Here is a tiny trained network, its code and every weight. The questions are about switching its units off for an input and a class, where a switched-off unit gives its printed mean instead of its output.

import numpy as np


def w(rows, s, z=0):
    codes = np.array(rows[::2]) - 128.0
    scale = np.full(codes.shape[1], s)
    scale[-1] = z or s
    return codes * scale


def f(y):
    return np.maximum(y, 0)


def log_softmax(a):
    a = a - a.max(-1, keepdims=True)
    return a - np.log(np.exp(a).sum(-1, keepdims=True))


def net(x, mask):
    res = np.array(x, float).reshape(1, 7) / 4 @ E
    y = f(res @ A[0][:, :-1].T + A[0][:, -1])
    res = res + np.where(mask, y, B[0][:, -1]) @ B[0][:, :-1]
    return log_softmax(res[-1] @ U[:, :-1].T + U[:, -1])


A, B = {}, {}
E = w([
[135,62,155,94,137,152,101],'x0',
[213,195,237,78,112,179,152],'x1',
[92,137,132,106,11,88,77],'x2',
[217,128,84,246,107,117,86],'x3',
[163,174,70,95,62,176,255],'x4',
[142,111,124,142,164,99,96],'x5',
[234,57,92,63,125,69,146],'x6',
],0.0099)
A[0] = w([
[93,125,169,194,54,81,101,252],'neuron 1',
[157,197,179,34,208,200,147,251],'neuron 2',
[138,203,131,84,50,168,200,168],'neuron 3',
[12,23,136,154,107,132,97,157],'neuron 4',
[154,129,205,110,158,135,140,114],'neuron 5',
[129,91,132,131,71,106,112,192],'neuron 6',
[124,70,50,175,87,84,1,252],'neuron 7',
[61,21,161,101,147,98,198,160],'neuron 8',
],0.0087,0.0027)
B[0] = w([
[72,154,140,153,42,53,94,195],'neuron 1',
[174,160,115,135,162,245,105,223],'neuron 2',
[188,186,41,134,39,170,167,221],'neuron 3',
[127,152,87,116,167,125,93,213],'neuron 4',
[175,125,140,161,157,167,100,174],'neuron 5',
[91,93,83,102,96,131,94,165],'neuron 6',
[91,55,76,157,131,49,104,248],'neuron 7',
[100,124,83,69,203,183,128,183],'neuron 8',
],0.011,0.013)
U = w([
[51,128,116,36,217,110,145,136],'0',
[52,210,115,254,126,125,166,202],'1',
[244,81,225,160,163,146,58,2],'2',
[161,147,86,123,69,128,222,52],'3',
[17,92,126,144,80,23,61,40],'4',
[154,16,95,173,211,52,186,187],'5',
],0.0086,0.00067)

Each question gives the input, the list of numbers given to net, and the class t.
The units are the neurons (one row each of A and B). Each row of codes is followed by its name. A weight is (code - 128) times the scale printed after its matrix; where a second scale follows, it is the last column's (A, B and U).
mask holds one flag per neuron, in row order. A switched-off neuron (its flag False) gives its mean, the last column of its row in B, instead of its output. The means were averaged over made-up inputs and are rounded, as every weight is.
A unit's drop is (log p(t) with every unit on - log p(t) with that unit switched off) / (log p(t) with every unit on - log p(t) with every unit switched off).
The circuit of an input: a set's keep is (log p(t) with only the set's units on - log p(t) with every unit switched off) / (log p(t) with every unit on - log p(t) with every unit switched off). Starting from all 8 units, units are removed one at a time, each time the one whose removal leaves the highest keep (on an exact tie, the one counted first), for as long as the keep stays at least 0.8.
circuit, biggest first: the units of the circuit, biggest drop first
most important unit: the unit with the biggest drop
top k neurons: the k neurons with the biggest drops, biggest first
drop when u is switched off: that unit's drop, to one decimal
input [-6,3,-1,-7,0,7,0], class 2: most important unit	neuron 2
input [2,-6,1,0,5,0,-4], class 4: top 3 neurons	[neuron 2; neuron 3; neuron 5]
input [-5,-2,0,-5,1,-4,-3], class 3: circuit, biggest first	[neuron 3; neuron 7]
input [-8,4,-7,-8,-3,-2,-2], class 2: circuit, biggest first	[neuron 2; neuron 5]
input [7,3,-1,4,6,7,7], class 2: circuit, biggest first	[neuron 7; neuron 3]
input [-2,0,6,4,4,4,-6], class 4: circuit, biggest first	[neuron 1; neuron 2]
input [4,2,4,7,4,3,-3], class 4: top 2 neurons	[neuron 2; neuron 1]
input [3,6,8,-6,-6,4,5], class 2: top 2 neurons	[neuron 5; neuron 2]
input [7,-4,6,-8,-2,0,-6], class 0: top 3 neurons	[neuron 8; neuron 4; neuron 7]
input [-1,-4,-2,1,5,5,0], class 5: top 3 neurons	[neuron 3; neuron 1; neuron 2]
input [5,3,5,-5,-3,-5,-4], class 0: circuit, biggest first	[neuron 8; neuron 7]
input [-1,-6,8,-6,6,-1,-4], class 3: top 3 neurons	[neuron 3; neuron 7; neuron 8]
input [-3,-6,-1,-1,0,-3,-4], class 4: top 2 neurons	[neuron 2; neuron 3]
input [3,8,1,-2,2,4,-5], class 2: circuit, biggest first	[neuron 2]
input [8,3,4,-8,-5,6,-4], class 0: top 2 neurons	[neuron 8; neuron 4]
input [4,8,-6,4,3,-6,-8], class 3: top 2 neurons	[neuron 3; neuron 4]
input [-8,-3,0,5,-2,-1,-1], class 4: drop when neuron 8 is switched off	0.0
input [-3,3,0,-3,3,4,-5], class 3: drop when neuron 7 is switched off	0.1
input [5,-5,1,-5,-3,-5,-5], class 0: drop when neuron 4 is switched off	0.3
input [6,4,2,7,-6,1,5], class 4: most important unit	neuron 7
